Below are the code and all the weights of a small trained network. Each question names an input and a class and asks about switching units off, where a switched-off unit gives its printed mean instead of its output.

import numpy as np


def w(rows, s, z=0):
    codes = np.array(rows[::2]) - 128.0
    scale = np.full(codes.shape[1], s)
    scale[-1] = z or s
    return codes * scale


def norm(h):
    return h / np.sqrt((h * h).mean(-1, keepdims=True) + 1e-5)


def f(y):
    return np.maximum(y, 0)


def log_softmax(a):
    a = a - a.max(-1, keepdims=True)
    return a - np.log(np.exp(a).sum(-1, keepdims=True))


def net(x, mask):
    res = np.array(x, float).reshape(1, 4) / 4 @ E
    u = 0
    for l in range(2):
        y = f(norm(res) @ A[l][:, :-1].T + A[l][:, -1])
        res = res + np.where(mask[u : u + 10], y, B[l][:, -1]) @ B[l][:, :-1]
        u += 10
    return log_softmax(norm(res)[-1] @ U[:, :-1].T + U[:, -1])


A, B = {}, {}
E = w([
[143,36,92,78,101,134,161,202,129,170,184,190],'x0',
[111,114,179,101,143,158,116,116,133,130,125,132],'x1',
[91,99,111,124,82,128,130,125,255,186,37,38],'x2',
[123,141,36,54,137,154,88,113,122,69,80,131],'x3',
],0.0068)
A[0] = w([
[108,90,174,171,143,78,184,104,110,156,128,129,196],'L0N0',
[162,192,158,149,155,135,102,126,60,73,168,160,190],'L0N1',
[156,141,123,101,168,147,147,125,110,59,175,124,77],'L0N2',
[141,88,140,94,151,80,159,177,77,102,136,160,104],'L0N3',
[111,2,81,56,107,145,159,245,131,193,166,129,3],'L0N4',
[215,58,106,84,125,159,114,216,141,171,168,203,100],'L0N5',
[157,65,95,54,93,150,172,132,128,147,151,164,71],'L0N6',
[158,99,150,114,134,145,137,156,110,149,202,132,69],'L0N7',
[174,88,122,110,138,167,149,141,106,69,217,161,89],'L0N8',
[117,128,163,162,88,133,225,153,101,148,130,155,137],'L0N9',
],0.0067,0.0038)
B[0] = w([
[80,150,148,104,135,79,228,164,197,156,184,105,207],'L0N0',
[176,135,158,30,49,135,141,246,240,149,224,76,254],'L0N1',
[94,186,59,159,93,157,77,115,136,197,114,218,174],'L0N2',
[75,98,156,128,135,116,132,55,49,79,110,124,187],'L0N3',
[215,209,218,59,121,140,99,218,172,93,254,78,244],'L0N4',
[95,112,73,176,116,130,145,72,87,157,11,103,240],'L0N5',
[56,187,101,204,109,151,99,76,97,123,138,247,199],'L0N6',
[186,54,89,94,116,91,233,109,95,54,83,124,179],'L0N7',
[82,104,136,228,202,101,95,48,156,154,45,146,208],'L0N8',
[124,127,128,75,183,80,155,118,120,97,129,47,190],'L0N9',
],0.0061,0.0074)
A[1] = w([
[186,157,71,37,101,168,3,119,163,78,121,96,70],'L1N0',
[146,132,100,141,122,190,66,112,92,74,143,147,123],'L1N1',
[176,135,99,115,116,152,43,138,120,115,101,183,249],'L1N2',
[55,108,180,226,212,70,190,82,117,190,108,85,51],'L1N3',
[153,157,210,180,126,101,152,175,177,212,153,90,206],'L1N4',
[106,201,117,105,128,225,32,187,194,179,204,111,187],'L1N5',
[230,111,192,144,90,146,107,163,120,194,200,105,81],'L1N6',
[193,155,153,144,84,118,33,95,113,132,130,182,106],'L1N7',
[154,106,143,113,115,99,157,87,87,95,16,75,102],'L1N8',
[152,203,140,50,53,119,122,188,173,142,164,152,93],'L1N9',
],0.0068,0.0018)
B[1] = w([
[154,40,129,131,235,155,136,110,133,169,147,117,225],'L1N0',
[142,175,133,150,104,160,116,161,137,146,69,111,165],'L1N1',
[105,120,146,166,107,146,31,132,174,152,89,127,180],'L1N2',
[241,64,31,132,130,177,61,164,68,80,134,166,200],'L1N3',
[33,221,136,195,77,167,79,83,87,165,101,191,255],'L1N4',
[171,80,66,150,112,86,152,139,72,76,153,136,248],'L1N5',
[88,165,184,77,173,2,186,76,164,133,56,88,194],'L1N6',
[116,99,85,183,85,185,120,113,130,183,165,73,158],'L1N7',
[103,111,187,56,168,42,190,101,112,158,126,200,163],'L1N8',
[150,123,170,81,122,196,125,177,162,91,142,101,245],'L1N9',
],0.0074,0.0093)
U = w([
[72,251,233,88,41,96,180,162,173,115,179,75,253],'0',
[53,174,79,215,76,173,56,59,68,178,59,196,162],'1',
[210,74,109,77,130,239,70,191,198,84,178,44,97],'2',
[108,80,129,88,225,84,142,41,157,172,64,88,61],'3',
[174,71,124,118,110,65,218,88,45,83,146,175,44],'4',
],0.014,0.0017)

Each question gives the input, the list of numbers given to net, and the class t.
The units are the neurons (one row each of A and B). Each row of codes is followed by its name. A weight is (code - 128) times the scale printed after its matrix; where a second scale follows, it is the last column's (A, B and U).
mask holds one flag per neuron, layer by layer. A switched-off neuron (its flag False) gives its mean, the last column of its row in B, instead of its output. The means were averaged over made-up inputs and are rounded, as every weight is.
A unit's drop is (log p(t) with every unit on - log p(t) with that unit switched off) / (log p(t) with every unit on - log p(t) with every unit switched off).
The circuit of an input: a set's keep is (log p(t) with only the set's units on - log p(t) with every unit switched off) / (log p(t) with every unit on - log p(t) with every unit switched off). Starting from the 12 units with the biggest drops (on a tie, the unit counted first), units are removed one at a time, each time the one whose removal leaves the highest keep (on an exact tie, the one counted first), for as long as the keep stays at least 0.8.
units of the circuit, in order: the units of the circuit, biggest drop first
most important unit: the unit with the biggest drop
k most important neurons: the k neurons with the biggest drops, biggest first
top k neurons in layer l: the k neurons of layer l with the biggest drops, biggest first
input [-7,-6,0,1], class 2: most important unit => L0N5
input [-3,0,1,1], class 3: top 2 neurons in layer 0 => (L0N0; L0N1)
input [-4,-5,5,0], class 1: 4 most important neurons => (L0N1; L0N7; L1N6; L0N4)
input [-7,-1,-5,0], class 0: 3 most important neurons => (L0N1; L1N6; L1N3)
input [-1,5,3,1], class 3: top 3 neurons in layer 0 => (L0N0; L0N1; L0N4)
input [2,2,8,0], class 0: top 2 neurons in layer 1 => (L1N3; L1N4)
input [1,-7,-3,8], class 1: 2 most important neurons => (L0N4; L1N9)
input [-1,-6,5,-6], class 1: 3 most important neurons => (L0N1; L0N4; L1N4)
input [1,2,-1,0], class 4: top 3 neurons in layer 1 => (L1N4; L1N8; L1N3)
input [2,7,-2,-8], class 4: top 2 neurons in layer 0 => (L0N4; L0N7)
input [0,-1,-7,1], class 2: 2 most important neurons => (L0N1; L0N2)
input [-3,-8,1,-4], class 1: top 2 neurons in layer 1 => (L1N4; L1N3)
input [-4,7,1,2], class 3: top 3 neurons in layer 0 => (L0N4; L0N1; L0N2)
input [3,-2,-6,1], class 1: most important unit => L0N2
input [-6,-5,-3,1], class 2: 2 most important neurons => (L0N0; L1N0)
input [5,-6,-8,1], class 1: top 3 neurons in layer 0 => (L0N2; L0N8; L0N0)
input [-8,1,-3,0], class 0: 2 most important neurons => (L0N1; L1N3)
input [5,2,-1,1], class 1: 3 most important neurons => (L0N6; L0N5; L0N0)
input [0,-7,-7,4], class 2: 2 most important neurons => (L0N1; L1N4)
input [-5,-1,-7,4], class 2: units of the circuit, in order => (L0N1)
input [5,3,4,0], class 0: top 2 neurons in layer 1 => (L1N6; L1N3)
